Here is a tiny trained network, its code and every weight. The questions are about switching its units off for an input and a target symbol, where a switched-off unit gives its printed mean instead of its output.

import numpy as np


def w(rows, s, z=0):
    codes = np.array(rows[::2]) - 128.0
    scale = np.full(codes.shape[1], s)
    scale[-1] = z or s
    return codes * scale


def norm(h):
    return h / np.sqrt((h * h).mean(-1, keepdims=True) + 1e-5)


def f(y):
    return np.maximum(y, 0)


def softmax(a):
    e = np.exp(a - a.max(-1, keepdims=True))
    return e / e.sum(-1, keepdims=True)


def log_softmax(a):
    a = a - a.max(-1, keepdims=True)
    return a - np.log(np.exp(a).sum(-1, keepdims=True))


def net(x, mask):
    ids = ['ΘΣΨΩβγεζλξπτ'.index(c) for c in x.split()]
    T = len(ids)
    res = E[ids] + P[:T]
    u = 0
    for l in range(3):
        r = norm(res)
        for j in range(2):
            rows = slice(2 * j, 2 * j + 2)
            q, k, v = (r @ M[l][rows].T for M in (Q, K, V))
            z = softmax(np.where(np.tri(T) > 0, q @ k.T / 2**0.5, -1e9)) @ v
            o = O[l][rows]
            res = res + np.where(mask[u + j], z, o[:, -1]) @ o[:, :-1]
        u += 2
        y = f(norm(res) @ A[l][:, :-1].T + A[l][:, -1])
        res = res + np.where(mask[u : u + 4], y, B[l][:, -1]) @ B[l][:, :-1]
        u += 4
    return log_softmax(norm(res)[-1] @ U[:, :-1].T + U[:, -1])


Q, K, V, O, A, B = {}, {}, {}, {}, {}, {}
E = w([
[155,189,149,106,146,149,115,141],'Θ',
[104,76,143,153,116,106,149,165],'Σ',
[93,75,109,88,114,147,83,71],'Ψ',
[92,112,172,182,185,184,116,120],'Ω',
[106,123,65,138,85,159,177,73],'β',
[163,143,112,111,143,83,98,201],'γ',
[87,95,85,147,97,127,190,127],'ε',
[110,167,57,116,56,73,124,107],'ζ',
[96,148,183,83,119,111,129,103],'λ',
[162,165,35,126,154,183,157,77],'ξ',
[151,136,133,254,90,100,112,89],'π',
[143,151,88,108,114,110,68,82],'τ',
],0.032)
P = w([
[121,119,92,177,203,7,95,99],'0',
[100,129,101,150,179,52,96,107],'1',
[91,141,108,139,152,93,99,114],'2',
[88,135,110,135,151,131,111,126],'3',
[86,136,130,127,128,149,115,130],'4',
[98,116,140,118,123,172,130,135],'5',
[124,109,158,110,88,191,129,142],'6',
[140,102,178,102,76,215,146,142],'7',
[161,67,187,81,103,232,177,161],'8',
],0.012)
Q[0] = w([
[172,255,70,108,98,58,99,40],'L0H0',
[30,49,167,14,186,125,173,35],'L0H0',
[66,45,238,167,185,146,56,200],'L0H1',
[38,140,242,15,161,180,8,43],'L0H1',
],0.037)
K[0] = w([
[109,209,116,63,144,192,101,46],'L0H0',
[44,85,109,200,163,108,173,69],'L0H0',
[116,48,150,153,165,167,154,171],'L0H1',
[120,81,146,3,141,215,96,137],'L0H1',
],0.052)
V[0] = w([
[58,141,114,116,152,60,120,95],'L0H0',
[188,78,168,98,71,177,139,164],'L0H0',
[125,211,68,169,119,88,143,58],'L0H1',
[188,93,213,124,21,254,90,126],'L0H1',
],0.0082)
O[0] = w([
[115,94,152,109,120,199,99,126,227],'L0H0',
[156,138,106,102,48,56,149,178,2],'L0H0',
[205,87,72,228,13,44,145,68,140],'L0H1',
[2,125,87,78,251,93,20,144,131],'L0H1',
],0.0038,0.0054)
A[0] = w([
[218,193,111,105,169,71,106,252,3],'L0N0',
[183,193,40,81,158,151,165,106,134],'L0N1',
[86,96,34,91,127,19,195,214,56],'L0N2',
[126,88,86,124,93,165,171,115,126],'L0N3',
],0.035,0.0046)
B[0] = w([
[91,77,18,178,185,81,205,192,227],'L0N0',
[200,162,96,59,138,115,128,97,244],'L0N1',
[2,110,118,115,117,66,169,177,254],'L0N2',
[121,126,87,154,104,169,143,73,254],'L0N3',
],0.028,0.01)
Q[1] = w([
[126,76,130,254,172,156,159,139],'L1H0',
[205,162,121,170,187,113,133,182],'L1H0',
[105,115,97,152,93,164,132,123],'L1H1',
[182,129,14,115,51,142,125,55],'L1H1',
],0.054)
K[1] = w([
[139,101,45,125,254,171,142,224],'L1H0',
[95,85,70,202,80,141,132,146],'L1H0',
[176,118,189,100,104,101,95,84],'L1H1',
[230,174,58,170,115,181,128,86],'L1H1',
],0.054)
V[1] = w([
[79,98,147,96,71,130,136,109],'L1H0',
[168,69,55,90,154,199,111,173],'L1H0',
[124,156,87,217,184,116,66,124],'L1H1',
[66,254,118,162,78,138,107,125],'L1H1',
],0.0073)
O[1] = w([
[105,126,163,102,87,149,103,102,127],'L1H0',
[125,253,126,161,133,104,113,117,59],'L1H0',
[126,146,82,141,201,174,130,135,159],'L1H1',
[139,115,209,124,148,139,163,135,253],'L1H1',
],0.0038,0.0016)
A[1] = w([
[215,159,54,74,146,78,30,157,108],'L1N0',
[147,136,104,179,43,158,254,179,68],'L1N1',
[127,117,148,192,143,130,90,163,147],'L1N2',
[117,162,132,101,143,81,98,77,253],'L1N3',
],0.03,0.0048)
B[1] = w([
[14,221,129,1,74,100,60,114,220],'L1N0',
[70,250,188,199,113,191,218,61,249],'L1N1',
[114,160,112,113,150,105,76,77,235],'L1N2',
[125,66,80,92,59,108,185,137,214],'L1N3',
],0.017,0.012)
Q[2] = w([
[142,150,117,180,208,171,35,46],'L2H0',
[139,194,237,131,183,84,107,255],'L2H0',
[42,125,142,141,202,230,121,79],'L2H1',
[210,141,159,98,104,102,57,212],'L2H1',
],0.046)
K[2] = w([
[106,189,103,173,228,135,22,34],'L2H0',
[153,255,217,67,173,97,121,209],'L2H0',
[102,41,92,169,195,36,197,162],'L2H1',
[105,140,177,191,133,205,88,28],'L2H1',
],0.043)
V[2] = w([
[162,166,142,63,178,184,154,92],'L2H0',
[151,123,58,197,140,5,143,69],'L2H0',
[121,109,135,132,125,129,105,126],'L2H1',
[150,126,143,143,121,100,133,139],'L2H1',
],0.02)
O[2] = w([
[97,64,35,142,95,80,240,253,116],'L2H0',
[56,158,198,25,113,186,131,205,254],'L2H0',
[101,119,57,87,72,150,56,139,87],'L2H1',
[141,214,184,138,68,88,105,103,78],'L2H1',
],0.0048,0.0086)
A[2] = w([
[108,122,141,129,143,114,116,150,86],'L2N0',
[85,131,214,86,116,255,130,185,168],'L2N1',
[183,182,96,128,141,177,185,154,3],'L2N2',
[123,119,172,110,91,113,169,200,181],'L2N3',
],0.054,0.0015)
B[2] = w([
[125,102,100,107,143,139,126,129,182],'L2N0',
[173,149,235,109,85,252,119,124,251],'L2N1',
[126,110,193,135,165,155,146,94,188],'L2N2',
[151,98,119,115,158,75,119,91,195],'L2N3',
],0.046,0.018)
U = w([
[119,126,128,141,236,186,28,133,127],'Θ',
[152,203,153,254,109,65,41,110,148],'Σ',
[159,182,138,103,250,131,222,164,59],'Ψ',
[98,180,108,90,74,95,83,184,108],'Ω',
[43,119,78,122,154,73,148,7,216],'β',
[185,137,145,121,153,183,179,73,143],'γ',
[27,55,249,102,133,94,138,135,26],'ε',
[162,26,36,179,27,196,114,99,93],'ζ',
[243,50,159,171,125,36,111,97,137],'λ',
[234,196,66,43,162,144,172,59,1],'ξ',
[136,171,146,175,65,181,187,214,144],'π',
[135,103,81,206,110,103,139,254,176],'τ',
],0.0071,0.0087)

Each question gives the input, a string of symbols that net reads in full, and the target symbol t.
The units are the heads (2 rows each of Q, K, V and O) and the neurons (one row each of A and B). Each row of codes is followed by its name. A weight is (code - 128) times the scale printed after its matrix; where a second scale follows, it is the last column's (O, A, B and U).
mask holds one flag per unit, layer by layer, with each layer's heads first. A switched-off unit (its flag False) gives its mean, the last column of its rows in O or B, instead of its output. The means were averaged over made-up inputs and are rounded, as every weight is.
A unit's drop is (log p(t) with every unit on - log p(t) with that unit switched off) / (log p(t) with every unit on - log p(t) with every unit switched off).
The circuit of an input: a set's keep is (log p(t) with only the set's units on - log p(t) with every unit switched off) / (log p(t) with every unit on - log p(t) with every unit switched off). Starting from the 12 units with the biggest drops (on a tie, the unit counted first), units are removed one at a time, each time the one whose removal leaves the highest keep (on an exact tie, the one counted first), for as long as the keep stays at least 0.8.
units of the circuit, in order: the units of the circuit, biggest drop first
k most important neurons: the k neurons with the biggest drops, biggest first
top k neurons in layer l: the k neurons of layer l with the biggest drops, biggest first
which heads matter: for each layer, one digit per head in row order, 1 if its drop is at least 0.15 and else 0, layers parted by /
drop of u: that unit's drop, to one decimal
input ε Ψ τ π Σ Σ Θ, target β: top 2 neurons in layer 0 -> L0N0; L0N1
input Σ λ Ω Ψ Ω γ, target β: which heads matter -> 00 / 00 / 00
input λ Θ Ω γ β π, target Σ: 2 most important neurons -> L0N1; L0N0
input ξ Ω Σ ε Θ, target Ψ: units of the circuit, in order -> L0N0; L0N1
input τ Ψ π λ τ π Ω Σ, target β: units of the circuit, in order -> L0N2; L0H0; L2N3
input Σ Ω Ψ π λ, target λ: 4 most important neurons -> L0N0; L0N3; L0N1; L1N3
input ζ τ Σ λ β Ψ ζ Ω, target Θ: top 3 neurons in layer 1 -> L1N1; L1N3; L1N2
input Ω Ψ Ω ξ Ω Ω Σ Σ, target ε: which heads matter -> 11 / 00 / 00
input Θ λ Ψ λ π ζ, target β: most important neuron -> L2N1
input τ Σ Θ, target β: top 2 neurons in layer 0 -> L0N1; L0N0
input Ω Ω Σ, target ε: which heads matter -> 01 / 00 / 00
input Ψ ξ λ, target λ: 2 most important neurons -> L0N0; L0N1
input Ω Ψ Ω λ τ Ψ Σ Ψ π, target Σ: top 2 neurons in layer 1 -> L1N2; L1N3
input π ζ τ, target Ω: top 2 neurons in layer 0 -> L0N2; L0N3
input Ω π π Ω Ω ξ, target ξ: top neuron in layer 1 -> L1N0
input Ω Ω Ω ξ π Ω Θ, target Ψ: 2 most important neurons -> L0N0; L2N2
input λ Ω Ω Ω γ ξ Σ β ζ, target β: top 2 neurons in layer 2 -> L2N1; L2N3
input β λ Ψ λ λ ξ, target ξ: top 2 neurons in layer 1 -> L1N0; L1N1
input Ψ ζ Ω, target Θ: top 3 neurons in layer 1 -> L1N1; L1N0; L1N3
input Σ Σ π Ω ζ λ π Ψ, target ζ: top neuron in layer 2 -> L2N3
input Ω β Θ β ξ Ω Ψ Ψ Σ, target β: drop of L0H1 -> 0.1
input λ ε Ω π λ λ Σ Ψ, target ζ: drop of L1N1 -> 0.7
input ξ Ω ζ ζ Ψ Θ γ, target β: drop of L0N0 -> -0.7
